Below are the code and all the weights of a small trained network. Each question names an input and a target symbol and asks about switching units off, where a switched-off unit gives its printed mean instead of its output.

import numpy as np


def w(rows, s, z=0):
    codes = np.array(rows[::2]) - 128.0
    scale = np.full(codes.shape[1], s)
    scale[-1] = z or s
    return codes * scale


def f(y):
    return y / 2 * (1 + np.tanh(0.7978845608 * (y + 0.044715 * y**3)))


def softmax(a):
    e = np.exp(a - a.max(-1, keepdims=True))
    return e / e.sum(-1, keepdims=True)


def log_softmax(a):
    a = a - a.max(-1, keepdims=True)
    return a - np.log(np.exp(a).sum(-1, keepdims=True))


def net(x, mask):
    ids = ['γδζηλξπτ'.index(c) for c in x.split()]
    T = len(ids)
    res = E[ids] + P[:T]
    u = 0
    for l in range(3):
        q, k, v = (res @ M[l].T for M in (Q, K, V))
        z = softmax(np.where(np.tri(T) > 0, q @ k.T / 3**0.5, -1e9)) @ v
        res = res + np.where(mask[u], z, O[l][:, -1]) @ O[l][:, :-1]
        u += 1
        y = f(res @ A[l][:, :-1].T + A[l][:, -1])
        res = res + np.where(mask[u : u + 12], y, B[l][:, -1]) @ B[l][:, :-1]
        u += 12
    return log_softmax(res[-1] @ U[:, :-1].T + U[:, -1])


Q, K, V, O, A, B = {}, {}, {}, {}, {}, {}
E = w([
[252,189,124],'γ',
[133,189,186],'δ',
[155,30,80],'ζ',
[136,46,29],'η',
[153,36,83],'λ',
[94,213,161],'ξ',
[160,105,155],'π',
[59,161,63],'τ',
],0.015)
P = w([
[20,85,255],'0',
[149,196,70],'1',
[152,199,75],'2',
[154,194,81],'3',
[157,185,87],'4',
[160,178,92],'5',
[164,166,98],'6',
[168,153,104],'7',
[171,138,108],'8',
[177,121,115],'9',
[179,104,119],'10',
[183,86,125],'11',
[188,67,131],'12',
],0.0088)
Q[0] = w([
[150,170,71],'L0H1',
[193,188,148],'L0H1',
[10,109,52],'L0H1',
],0.012)
K[0] = w([
[93,150,124],'L0H1',
[167,222,209],'L0H1',
[19,96,2],'L0H1',
],0.0087)
V[0] = w([
[38,255,99],'L0H1',
[144,215,176],'L0H1',
[51,178,138],'L0H1',
],0.0053)
O[0] = w([
[243,61,93,244],'L0H1',
[116,4,65,206],'L0H1',
[137,3,147,103],'L0H1',
],0.0039,0.0011)
A[0] = w([
[165,140,120,20],'L0N1',
[54,72,141,44],'L0N2',
[138,164,115,4],'L0N3',
[140,104,142,206],'L0N4',
[141,90,164,175],'L0N5',
[114,88,191,178],'L0N6',
[2,134,135,179],'L0N7',
[130,145,139,110],'L0N8',
[161,108,113,189],'L0N9',
[117,171,57,139],'L0N10',
[99,77,105,113],'L0N11',
[129,200,246,49],'L0N12',
],0.014,0.003)
B[0] = w([
[196,141,90,135],'L0N1',
[192,2,121,119],'L0N2',
[171,116,103,116],'L0N3',
[79,179,165,176],'L0N4',
[150,196,142,165],'L0N5',
[174,125,181,157],'L0N6',
[248,87,65,169],'L0N7',
[146,119,163,120],'L0N8',
[112,172,100,229],'L0N9',
[109,80,114,252],'L0N10',
[138,102,110,156],'L0N11',
[207,30,81,174],'L0N12',
],0.0072,0.0037)
Q[1] = w([
[181,2,65],'L1H1',
[183,44,121],'L1H1',
[55,79,156],'L1H1',
],0.0073)
K[1] = w([
[254,117,9],'L1H1',
[199,254,119],'L1H1',
[85,84,77],'L1H1',
],0.0069)
V[1] = w([
[102,129,254],'L1H1',
[228,238,44],'L1H1',
[69,54,116],'L1H1',
],0.005)
O[1] = w([
[235,246,196,9],'L1H1',
[141,156,254,252],'L1H1',
[156,25,67,101],'L1H1',
],0.0071,0.0035)
A[1] = w([
[53,106,134,125],'L1N1',
[44,99,151,142],'L1N2',
[100,254,180,125],'L1N3',
[23,83,143,106],'L1N4',
[31,140,95,116],'L1N5',
[39,137,252,245],'L1N6',
[164,80,129,39],'L1N7',
[73,4,39,105],'L1N8',
[142,136,86,128],'L1N9',
[82,117,233,153],'L1N10',
[166,195,182,114],'L1N11',
[103,191,61,169],'L1N12',
],0.0084,0.011)
B[1] = w([
[109,188,132,135],'L1N1',
[86,174,96,144],'L1N2',
[50,124,187,156],'L1N3',
[60,151,180,132],'L1N4',
[113,170,119,148],'L1N5',
[94,120,3,255],'L1N6',
[110,19,169,113],'L1N7',
[175,167,219,252],'L1N8',
[135,180,120,144],'L1N9',
[86,77,71,154],'L1N10',
[92,247,165,153],'L1N11',
[121,53,39,199],'L1N12',
],0.0071,0.0063)
Q[2] = w([
[63,170,194],'L2H1',
[255,115,174],'L2H1',
[117,94,186],'L2H1',
],0.011)
K[2] = w([
[18,180,62],'L2H1',
[125,2,105],'L2H1',
[100,66,15],'L2H1',
],0.007)
V[2] = w([
[130,90,163],'L2H1',
[167,185,254],'L2H1',
[99,52,144],'L2H1',
],0.0099)
O[2] = w([
[221,143,195,254],'L2H1',
[214,8,90,250],'L2H1',
[168,182,138,201],'L2H1',
],0.012,0.0032)
A[2] = w([
[136,14,134,136],'L2N1',
[204,157,128,11],'L2N2',
[5,120,171,123],'L2N3',
[107,148,95,186],'L2N4',
[72,197,210,175],'L2N5',
[168,199,109,161],'L2N6',
[160,57,185,195],'L2N7',
[153,193,208,102],'L2N8',
[85,220,57,135],'L2N9',
[190,136,99,89],'L2N10',
[176,75,35,194],'L2N11',
[166,178,147,221],'L2N12',
],0.012,0.011)
B[2] = w([
[131,209,131,205],'L2N1',
[54,78,50,165],'L2N2',
[244,32,18,147],'L2N3',
[124,51,214,164],'L2N4',
[88,32,3,160],'L2N5',
[89,189,125,184],'L2N6',
[35,205,64,198],'L2N7',
[223,23,197,152],'L2N8',
[138,125,235,171],'L2N9',
[135,41,103,168],'L2N10',
[174,140,190,254],'L2N11',
[103,228,96,204],'L2N12',
],0.007,0.019)
U = w([
[248,136,84,136],'γ',
[122,193,254,244],'δ',
[21,143,127,211],'ζ',
[105,41,49,155],'η',
[178,87,147,3],'λ',
[217,68,176,39],'ξ',
[237,22,199,144],'π',
[224,49,169,81],'τ',
],0.0076,0.0037)

Each question gives the input, a string of symbols that net reads in full, and the target symbol t.
The units are the heads (3 rows each of Q, K, V and O) and the neurons (one row each of A and B). Each row of codes is followed by its name. A weight is (code - 128) times the scale printed after its matrix; where a second scale follows, it is the last column's (O, A, B and U).
mask holds one flag per unit, layer by layer, with each layer's heads first. A switched-off unit (its flag False) gives its mean, the last column of its rows in O or B, instead of its output. The means were averaged over made-up inputs and are rounded, as every weight is.
A unit's drop is (log p(t) with every unit on - log p(t) with that unit switched off) / (log p(t) with every unit on - log p(t) with every unit switched off).
The circuit of an input: a set's keep is (log p(t) with only the set's units on - log p(t) with every unit switched off) / (log p(t) with every unit on - log p(t) with every unit switched off). Starting from the 12 units with the biggest drops (on a tie, the unit counted first), units are removed one at a time, each time the one whose removal leaves the highest keep (on an exact tie, the one counted first), for as long as the keep stays at least 0.8.
circuit, biggest first: the units of the circuit, biggest drop first
unit that matters most: the unit with the biggest drop
k most important neurons: the k neurons with the biggest drops, biggest first
k most important neurons of layer l: the k neurons of layer l with the biggest drops, biggest first
input π π ξ ξ π π ζ ξ η τ τ π ξ, target η: circuit, biggest first	(L2H1, L2N3, L2N5)
input τ ζ τ λ π ζ η τ η η τ π, target δ: circuit, biggest first	(L2H1)
input τ τ τ δ η π π τ τ, target η: 4 most important neurons	(L2N5, L2N3, L1N4, L2N11)
input π ξ η η π τ ξ π ξ τ ξ, target η: 2 most important neurons of layer 2	(L2N3, L2N5)
input γ π π π, target π: 3 most important neurons of layer 1	(L1N11, L1N12, L1N6)
input γ η π ξ γ, target δ: circuit, biggest first	(L1N8, L2N9, L2H1)
input π π π π, target η: 3 most important neurons of layer 0	(L0N7, L0N10, L0N12)
input η π ξ, target γ: 3 most important neurons	(L1N8, L0N2, L1N6)
input γ π π, target π: 3 most important neurons of layer 2	(L2N7, L2N12, L2N6)
input π π η λ π τ ξ ξ π τ η π, target η: circuit, biggest first	(L2H1, L2N3, L2N5, L1N12)
input τ η π ξ ξ τ ξ π λ τ δ ξ π, target ζ: 2 most important neurons	(L1N6, L0N12)
input δ ξ δ π π π π π τ δ π π δ, target η: 4 most important neurons of layer 2	(L2N5, L2N11, L2N3, L2N1)
input τ η λ τ, target δ: 2 most important neurons	(L1N8, L0N10)
input π π π ξ η η λ τ τ δ ξ λ, target δ: 2 most important neurons of layer 1	(L1N8, L1N12)
input τ π ξ ξ π π δ τ τ τ π δ ζ, target γ: 2 most important neurons	(L1N8, L0N2)
input τ π ξ π π, target ζ: 3 most important neurons of layer 2	(L2N11, L2N5, L2N9)
input τ η η τ η η τ τ π γ π τ, target π: unit that matters most	L2H1
input τ η λ π π π τ, target δ: 3 most important neurons of layer 1	(L1N8, L1N4, L1N5)
input δ π τ π ξ τ τ π π τ λ, target γ: 4 most important neurons	(L0N12, L0N2, L0N7, L1N6)
input π τ π η η, target δ: 2 most important neurons	(L1N8, L0N12)
input π η λ ζ η δ π γ γ, target δ: 4 most important neurons	(L1N8, L1N3, L1N11, L0N1)
input π δ π, target δ: unit that matters most	L1H1
input η ξ δ ξ π δ π η τ π τ δ, target ζ: 3 most important neurons	(L0N12, L1N6, L2N11)
input τ λ π π π η ξ, target γ: 2 most important neurons	(L0N12, L1N8)
input π ζ π η τ ζ, target δ: 2 most important neurons of layer 0	(L0N5, L0N4)
input π π π τ τ ξ ξ η π η π η, target ζ: 4 most important neurons	(L1N8, L2N11, L1N4, L1N3)
